(in the rows, 128 means zero)
Each row of numbers belongs to one of the nodes below and depends on some of the facts about them. Some rows are named. Which node is each other row?

Some facts about the nodes:
[badros kluzes remimak skagas vigruk] kitomo nado
[baflorun drizo klibi lastin napi sadra sutoko trevem] kitomo kipam
[bedim detur] kitomo mozul
[bena gaskun maplin mupu replor tanor trikas] kitomo brora
[benir kogrodor kuge mero nastas] kitomo tribu
[bomer gratak kloda nivik pafor pefiruk vulagrok] kitomo bebro
[bragrok brumes kledul megron nonal roflar sufa] kitomo gogram
[bretrem kluplik vasken] kitomo mufim
[brogrivol givak mavim pebem] kitomo stenes
[dafla drefis kanos skelugrul skena stapos stelur vodol] kitomo vekletu
[drogram] kitomo nupi
[drumar gritraplu tekel] kitomo brabar
[fadi lukuzor notral sagrer] kitomo klizorim
[flagren klebri triles zeku] kitomo kozo
[flamus gapo kliplas klodom plizar rinun teflok zibubrur] kitomo zudris
[flastume giflis rugul tobugem vudron] kitomo kleskoplel
[geflel kleklol trele trezer zitul] kitomo liskas
[gimem] kitomo podrebo
[groklel ruka skovu tufoma vabu vimok zalivul ziklu] kitomo klogrum
[kasten laska plima sotrol zifu zodes] kitomo fabos
[kedriver sirek] kitomo restil
[klegok skita] kitomo grura
[nogan tristas zotra] kitomo bubri
[plabran plilapon] kitomo nestim
[sokliga stareklu] kitomo gratar
[statrufla] kitomo skiflen
bebro sova drefis
bedim sova klebri
bena sova gritraplu
bretrem sova zalivul
brogrivol sova bena
drefis sova brumes
drizo sova geflel
fabos sova roflar
gaskun sova gimem
geflel sova drogram
giflis sova kozo
gratak sova givak
klebri sova triles
kleklol sova nastas
kloda sova mavim
klodom sova pebem
kozo sova vudron
laska sova gogram
maplin sova brora
mavim sova sagrer
nastas sova zeku
pafor sova kloda
pebem sova vimok
roflar sova nestim
sirek sova bubri
skelugrul sova stenes
skena sova kasten
skita sova zodes
sufa sova skelugrul
tanor sova brabar
triles sova skovu
tufoma sova bebro
vabu sova bretrem
vimok sova sadra
vudron sova tufoma
zalivul sova bedim
zifu sova klodom
fitrase (each to the one after it):
badros fitrase skagas fitrase kluzes fitrase remimak fitrase vigruk
bretrem fitrase vasken fitrase kluplik
detur fitrase bedim
kedriver fitrase sirek
klegok fitrase skita
klodom fitrase zibubrur fitrase teflok fitrase rinun fitrase plizar fitrase gapo fitrase kliplas fitrase flamus
mavim fitrase givak fitrase brogrivol fitrase pebem
megron fitrase nonal fitrase brumes fitrase roflar fitrase kledul fitrase sufa fitrase bragrok
mero fitrase kogrodor fitrase benir fitrase nastas fitrase kuge
notral fitrase sagrer fitrase fadi fitrase lukuzor
plilapon fitrase plabran
replor fitrase gaskun fitrase bena fitrase mupu fitrase maplin fitrase trikas fitrase tanor
rugul fitrase tobugem fitrase giflis fitrase vudron fitrase flastume
sadra fitrase drizo fitrase lastin fitrase baflorun fitrase sutoko fitrase klibi fitrase trevem fitrase napi
sotrol fitrase zifu fitrase plima fitrase kasten fitrase zodes fitrase laska
stapos fitrase drefis fitrase stelur fitrase skena fitrase vodol fitrase kanos fitrase skelugrul fitrase dafla
stareklu fitrase sokliga
tekel fitrase gritraplu fitrase drumar
triles fitrase zeku fitrase flagren fitrase klebri
vimok fitrase ruka fitrase ziklu fitrase groklel fitrase tufoma fitrase skovu fitrase vabu fitrase zalivul
vulagrok fitrase nivik fitrase bomer fitrase gratak fitrase pefiruk fitrase pafor fitrase kloda
zitul fitrase trezer fitrase geflel fitrase kleklol fitrase trele
zotra fitrase tristas fitrase nogan
vefas g <- badros drizo nastas skena trikas vasken
vefas o <- baflorun gimem kuge nogan skelugrul zibubrur
vefas k <- bena gapo ruka
vefas d <- benir mavim plilapon rinun skita sotrol statrufla trevem vigruk
vefas b <- bomer drefis groklel pebem plizar sokliga zodes
vefas j <- bragrok drogram flagren klibi lukuzor vodol zalivul
vefas a <- bretrem detur givak kasten kedriver kleklol kogrodor megron notral plabran sadra stelur tristas vulagrok
vefas i <- brumes dafla kloda lastin tobugem
vefas c <- fadi geflel kledul laska mero sutoko tanor vudron ziklu
vefas e <- flamus gaskun roflar stareklu trele
vefas n <- giflis klegok maplin pefiruk plima remimak
vefas m <- gritraplu mupu nivik
vefas h <- klebri sufa trezer zifu
vefas l <- klodom nonal replor
vefas f <- kluplik rugul triles zitul
vefas p <- skagas zotra

Named rows:
kogrodor: [126 126 156 109 106 117 127 147 148 136 127 113 106 135 120  96 123 122
 177  94 138 146 151 135 156 144 225 119 134 135 119 120 155 116 111  98
 113 123 118 132 142  91 141 186  64]
vudron: [106 140 141 176  74 117 142 165 115  93 147  96 142 147  77  63  67 119
 178  93 166 109  93 139 125 170 207  87  88 176 134  92 128  88  95 110
 113 111 143 113  96 119 103 173  83]
replor: [115 126 164 118  93 131 151 149 160 123 143 108 100 128 129 108 133 124
 173 105 128 142 146 155 153 160 225 138 151 124 137 110 143 123 105 116
 111 153 118 145 151  86 146 180  58]
tobugem: [130 126 155 101 113 128 131 143 154 127 120 108 101 137 117  91 114 128
 172  94 142 150 151 129 158 138 222 125 138 133 117 122 151 115 115  95
 106 123 119 132 139  94 133 180  58]
roflar: [122 117 136 125  93 110 127 175 106  90 133  86 120 124  70  90  93 113
 175 119 161 129 128 152 137 150 229 120 100 139 129 115 113  94 115  96
 125 105 144  98 124 110  75 160  66]
geflel: [104 110 159 125  95 102 114 160 106 114 132  89 127 132  93  87  98 116
 180 103 148 127 133 149 150 152 222 112 109 136 120 131 121 100 126 109
 127  94 138 105 122 106  93 172  74]
brogrivol: [110 107 169 130  99 114 119 160 115 117 131  89 126 140  97  80  89 111
 179 110 149 127 132 143 158 155 217 119 103 133 125 124 115 101 134 108
 126  99 135 110 128 108  85 173  79]
badros: [116 123 169 121  91 133 149 153 162 115 136 106  98 122 137 100 129 133
 172 103 133 147 140 158 151 157 224 148 152 122 139 110 144 128 113 114
 103 149 122 144 149  88 146 175  61]
drefis: [ 90 122 166 142  99 127 138 136 124  93 137  98 139 154  97  71  77 129
 164  74 147 132 118 136 147 169 194  97 111 160 115 106 122 101 106 122
 113  99 122 131 110  95 132 182  63]
kleklol: [120 117 136 130  94 107 129 171 108 105 146  91 119 140  67  89  98 107
 180 117 153 120 128 146 143 148 228 113 104 138 133 116 122  87 117 102
 127 116 148 103 124 109  77 161  70]
zotra: [114 125 159 113  97 136 149 149 164 114 139 103  98 132 123 104 127 133
 169  99 129 147 145 150 153 157 228 141 151 125 136 111 143 123 107 116
 106 149 115 143 149  86 145 172  53]
pebem: [ 83  93 111 147  62  88  94 176 116  78 119  65 123 142  79 100 108  88
 185 138 161 116 170 147 142 114 237 167 122 103 112 152 107  80 134 109
 144 116 148  81 115  99  42 170  44]
vekletu: [153 130 160 134  95 112 139 141 131 123 139 135  95 106 122  89 119 108
 187 124 157 135 141 133 132 131 195 129 125 123 120 113 144 117 116  80
 115 145 135 145 137  96 100 177  67]
zalivul: [161  82 163 111 109  89 134 189  59  29 207 161  90 100  28 105 100 106
 157 105 126 150 114 148 179 115 191 115  63 154 149 115 132  75 157  70
 144  83 174 134 175  44 116 126 106]
podrebo: [149 133 157 133  95 116 137 149 138 130 134 125  96 111 118  93 115 113
 183 122 151 134 140 140 139 136 207 130 121 125 125 111 147 116 119  82
 114 145 133 140 139  97 105 176  72]
vigruk: [167 138 114 130  94 118 141 180 144 111 143 119  90 127  70  93 107 106
 182 130 159 136 136 129 141 123 231 137 107 134 133  96 154  93 105  68
 112 148 142 121 142 104  94 166  70]
nado: [152 134 160 136  96 112 136 142 134 130 135 127  93 105 120  90 120 110
 186 127 154 132 143 139 136 135 199 128 125 121 124 112 146 118 119  81
 115 148 137 140 133  96 103 175  68]
drogram: [129 131 139 123  90 110 127 171 146 116 134 114 100 123 106  98 121 121
 177 103 143 138 140 140 152 135 240 131 124 144 130 113 163 108 111  91
 115 127 132 124 142  95 137 175  78]

Which node is each row?
No name comes twice in this set of rows, the named rows included.
[115 128 155 101  95 134 146 154 161 101 128 103  98 116 124 104 131 138
 163  95 136 157 142 158 150 159 234 142 149 131 133 109 141 126  99 110
 103 136 117 137 148  89 154 171  50] | stareklu
[151 132 145 107 112 127 129 157 147 137 120 109 109 141 103  88 111 110
 180 110 152 144 150 122 154 137 227 121 121 132 119 114 156 109 106  84
 115 120 122 122 142 109 107 181  66] | benir
[ 75 102 165 114  91 128 141 146 132  81 138  74 117 138  95 101 102 130
 159 103 131 137 139 170 157 168 216 145 137 118 128 118  94 106 118 134
 119 128 121 126 134  82 112 164  35] | mavim
[ 97 111 168 106 103 117 120 146 117  97 120  93 123 122  99  91 100 129
 161  90 144 147 137 154 157 160 216 120 117 135 117 125 111 108 120 111
 122  95 122 117 128  92 119 173  56] | gaskun
[ 30 102 152 133  61  95 109 145 139 121 114  60 114 124 103 112 115 120
 173 124 128 108 158 194 157 158 239 170 150  90 113 136  79  95 134 140
 135 164 118 109 115  83  94 183  28] | klodom
[ 95 106 179 122  97 119 121 154 125 112 129  91 123 139 109  86  93 125
 172  99 136 135 134 151 167 160 214 129 119 130 126 125 114 108 134 118
 122 104 123 121 132  96 111 175  70] | sirek
[164 107 150 133 100 119 132 168 126  80 149 133 121 146 129  87 135  95
 178 101 158 161 156  96 144 130 209 115 131 145 137 132 177 132 104  95
 123  79 147 131 154  95 124 176  86] | ziklu
[ 92 128 146 110  89 117 133 143 165 137 121  91  94 119 122 110 133 135
 176 108 129 131 154 170 149 148 240 150 159 113 120 119 130 115 113 113
 108 167 115 131 132  87 138 182  41] | sadra
[146  89 151 158  79 104 133 187  95  22 182 150 105 124  47  92  85  88
 163 116 147 140 124 128 166 111 180 146  73 146 140 107 134  80 146  79
 141  98 168 136 158  53  95 150  98] | vabu
[ 99 107 167 107 110 124 129 147 128 107 129  88 124 144  89  88  94 125
 167  94 137 143 140 148 166 160 214 122 116 131 119 120 112  99 123 113
 122 102 119 120 133  90 116 176  54] | skita
[132 118 142 211  65 133 165 175 112  21 181 124 148 166  73  60  60  93
 166  96 176 125  93 104 122 156 173 106  81 180 148  83 138  94  91 108
 119  93 160 134 115  96  98 168  94] | tufoma
[141 144 161 132  94 106 131 138 138 161 125 121  85  93 115  91 113 119
 188 128 150 121 136 154 136 137 207 127 126 118 116 107 138 111 124  78
 113 168 128 137 124 104  97 178  64] | kipam
[162 138 130 145  83 115 139 188 145 119 145 123  92 120  87  90 107 104
 186 133 159 129 129 135 142 123 228 141 113 135 140  97 159 100 116  72
 115 151 146 124 143 106  93 168  87] | flastume
[146 149 121 138  85  99 131 180 142 144 135 116  85 103  84  94 111 120
 186 126 156 118 126 154 137 126 246 129 109 139 131  97 159  92 116  69
 112 165 143 116 131 109 104 167  83] | sutoko

Now the same nodes, written a new way:
Known rows:
kasten: [123 136 112 119 144 112 125 127 132 106 125 125 140 135 110 124 125 128
 144 136 120 116 136 113 144 120 133 120 127 121 133]
notral: [116 100 139 128 120 105 128 133 124  87  99 128 112 142 126 123 108 122
 139 137 132 112 111 136 106 150 124 141 170 133 139]
zodes: [130 137 121 117 155 126 135 127 126 134 139 127 155 124 110 131 144 128
 129 128 129 125 136 113 152 112 128 131  98 103 128]
mero: [113  95 158 136 130 113 138 131 117 104  95 125 117 144 130 122 109 119
  96 146 129 119  98 133 118 153 121 150 163 128 135]
geflel: [119 125 138 137 143 126 139 129 126 128 121 121 134 126 135 126 131 130
 101 135 122 121 123 113 135 133 126 135 125 129 135]
benir: [118 126 133 136 135 120 129 131 132 121 119 121 132 127 135 127 130 130
 122 130 123 116 129 115 129 130 125 131 131 133 136]
trikas: [128 149 116 126 139 134 129 125 136 145 150 122 143 120 129 134 140 133
 120 123 130 130 144 110 137 118 130 116 115 136 127]
dafla: [134 164  86 127 121 118 118 145 138 136 166 126 153  97 111 154 145 124
 123  98 131 148 155 118 130 115 137 110  95 145 100]
gapo: [121 145 112 147 128 102 121 150 132 115 134 121 142 104 122 150 139 115
 105 108 113 136 136 120 130 124 137 132 103 141 107]
klegok: [123 106 124 123 111 115 135 130 120  98 118 132 115 139 117 122  91 128
 124 143 156 129 104 135  97 154 122 132 180 140 122]
zibubrur: [123 116 118 122  99  94 118 150 119  97 127 135 125 124 101 149 113 101
 112 116 149 145 109 149 101 152 130 138 149 141 102]
gimem: [130 130 102 104 123 111 128 120 129 121 134 148 131 119 108 124  93 118
 144 130 156 132 119 113 134 117 124 111 138  97 108]
zotra: [127 102 133 135 122 117 139 137 113  80  95 130 112 132 123 122 107 138
 150 139 125 114 102 146 102 145 120 156 157 122 129]
brora: [137 132 137 104 124 132 111 116 126 135 123 143 117 150 107 121 117 102
 125 134 107 157 126 151 168 117 151 110 111 111 122]
brogrivol: [129 135 127 144 122 142 132 132 131 149 143 121 128 111 152 133 147 145
 126 112 135 119 137 120 108 127 116 131 121 143 130]
tekel: [119  96 141 130 119 112 134 133 118 102 104 131 117 140 121 124 109 124
 125 139 146 116 104 138 104 151 119 147 167 127 131]
zudris: [137 135 138 130 105 112 102 140 127 138 126 142 115 123 119 145 126  84
  98 105  99 168 121 160 146 123 150 124 100 131 104]
teflok: [116 116 127 133 116  94 123 153 121 105 118 130 132 118 114 150 124 107
 100 113 130 135 114 137 113 142 131 148 130 136 108]

Rows to name:
No name comes twice in this set of rows, the named rows included.
[129 103 148 133 115 151 137 114 125 138 120 126 106 147 156 108 122 148
 140 146 149 112 118 132  94 149 116 132 175 145 154] | drizo
[135 144 112 140 113 144 131 131 134 147 155 124 127 118 142 133 131 143
 123 118 140 141 138 124 108 130 122 115 133 159 121] | maplin
[112 124 130 143 124  91 122 150 130 104 117 124 134 112 124 147 131 108
  94 112 111 128 123 125 125 137 133 141 124 141 117] | rinun
[128 141 118 149 123 136 126 133 139 142 137 116 127 107 155 135 150 148
 137 112 120 113 150 116 111 121 123 124 119 149 130] | kleklol
[119 121 124 115 140 105 127 129 128  91 112 124 131 137 108 124 109 123
 144 140 125 113 123 121 137 133 132 128 147 121 136] | givak
[118 126 127 140 131 110 131 124 136 130 112 135 120 110 149 122 107 123
 122 127 126 110 118  99 130 119 120 126 129 110 125] | statrufla
[142 131 149 134 101 151 114 123 130 164 128 137  99 133 153 130 135 118
 124 113 110 150 129 160 129 126 137 121 114 141 124] | fabos
[128 147 125 130 155 154 136 110 140 149 138 115 139 132 145 110 143 156
 146 140 119 108 151 103 144 110 125 112 119 126 153] | trevem
[127 131 117 119 148 121 140 129 120 108 127 129 144 130 105 122 116 133
 123 142 131 129 119 119 140 124 130 135 126 109 121] | gritraplu
[127 109 140 129 130 124 134 130 119 126 116 131 131 131 127 130 133 128
 126 132 137 120 117 134 122 137 123 151 129 115 130] | bomer
[125 150 107 138 128 110 122 150 131 130 147 123 149  99 120 155 149 117
  98 102 120 140 141 118 135 118 134 131  93 136 103] | kliplas

The same nodes again, as new rows of numbers:
Some nodes and their rows:
dafla: [118 181 103 139 138 147 195 120 153 115 179  47 185 200 166 183  78 153
 150 104 138 219 210 117 101  98]
lastin: [120 168 137 147 133 116 124 148 153 120 154 125 138 133 169 150 104 179
 109 126 134 145 119 133 102  89]
triles: [110 164 160 144 118 112  77 161 166 111 164 139 133 115 162 148 141 162
  93 120 115 127  93 130 123 110]
bubri: [141 117 127 151 145 133 137 125 146 130 117 143 163 201 172 131 108 145
 137 125 132 116 143 111  99 116]
plabran: [124 153 125 156 116  90 103 141 163 112 152 147 129 149 170 144 115 163
  95 127 116 135 116 120 120  96]
tufoma: [105 153 117 136 116 112 138 114 142 120 157  74 132 205 172 163  79 178
 139 127 126 149 185 129 129  95]
skovu: [ 94 182 144 130 120 148 147 126 141  92 148 110 156 189 146 189  88 112
 123  97 129 137 175 127 102 126]
teflok: [123 142 144 137 113  97 119 143 151 125 151 117 150 171 160 145 112 171
 108 121 123 167 129 108 121  93]
groklel: [114 165 129 138 122 118 141 122 131 106 156 109 139 179 170 152  98 167
 113 116 125 160 143 136 129 109]
kanos: [121 174 110 148 131 140 169 128 160 113 171  69 167 179 171 168  92 159
 135 109 126 189 179 111 108  99]
skiflen: [148 144 140 153 130 134 119 115 165 129 149 110 148 173 167 146 123 154
 133 125 134 140 142 120 113  97]
vudron: [116 140 119 147 119 106 127 135 175 127 157  85 130 173 169 159  89 181
 135 134 123 150 166 110 119  81]
sadra: [121 149 131 165 137  85  88 159 155  99 123 188 120 146 170 138 115 150
  86 129 113  88 106 117  92 106]
kasten: [107 135 107 147 143 118 130 129 150 118 131 188 163 163 180 136  83 113
 109 109 125 157 136  99 125 103]
trele: [120 166 125 141 134 113 155 118 161  83 155  93 143 192 170 161 102 160
 119 116 123 189 163 105 128 110]
detur: [133 147 132 156 117  90  87 146 161 117 150 157 129 145 174 135 124 163
  90 130 111 126  97 125 123  96]
vimok: [130 157 133 135 110 103 102 144 139 122 146 125 126 128 171 132 120 181
 100 127 112  98  92 141 120 113]
lukuzor: [121 156 145 148 138 118 139 121 133 101 151  92 143 167 173 152 103 180
 117 114 119 176 148 121 123  99]

Which node is each row?
No name comes twice in this set of rows, the named rows included.
[146 123 149 146 120 120 124 123 162 131 144 119 161 191 154 141 127 155
 126 124 136 163 139 107 118  91] | zudris
[126 159 129 138 133 105 147 127 158  86 150 101 141 172 170 157 116 164
 110 115 119 173 140 110 125 111] | roflar
[132 157 116 155 111  88 114 125 166 120 177  85 113 173 179 148 103 201
 113 139 123 178 144 128 140  74] | giflis
[157 162 133 139 118 135 140 109 175 131 168  88 145 160 166 147 137 171
 127 127 133 159 120 133 127  92] | fabos
[135 169 139 154 132 133 155 125 146 103 137 103 130 126 172 156  94 164
 105 120 123 157 139 113 109  77] | baflorun
[140 135 153 154 113 102 107 140 131 121 136 116 139 142 165 137 113 175
  90 119 108 145 116 106 121  78] | zibubrur
[150 152 121 176 134 149 114 126 161 136 162 104 162 168 176 150 131 159
 136 121 123 148 146 119 106 101] | vekletu
[131 157 114 137 111 112 170 124 152 116 156 106 164 202 155 169  90 140
 114 110 132 197 170 104 109  80] | gapo
[117 166 122 130 125 124 155 132 170 122 160  81 154 159 163 166  96 152
 130 118 127 158 155 111 111  93] | kledul
[125 154 146 154 132 121 124 134 138 107 152 103 131 157 175 144 113 182
 109 116 117 166 131 120 123 102] | flagren
[129 153 132 163 123 112  82 160 144 136 162 129 140 114 181 133 123 185
 101 124 105 127 110 124 117  99] | stapos
[157 154 136 151 129 115 165 146 113 106 115 110 152 172 157 144 103 163
 101 115 105 109 133 108  79 115] | gimem

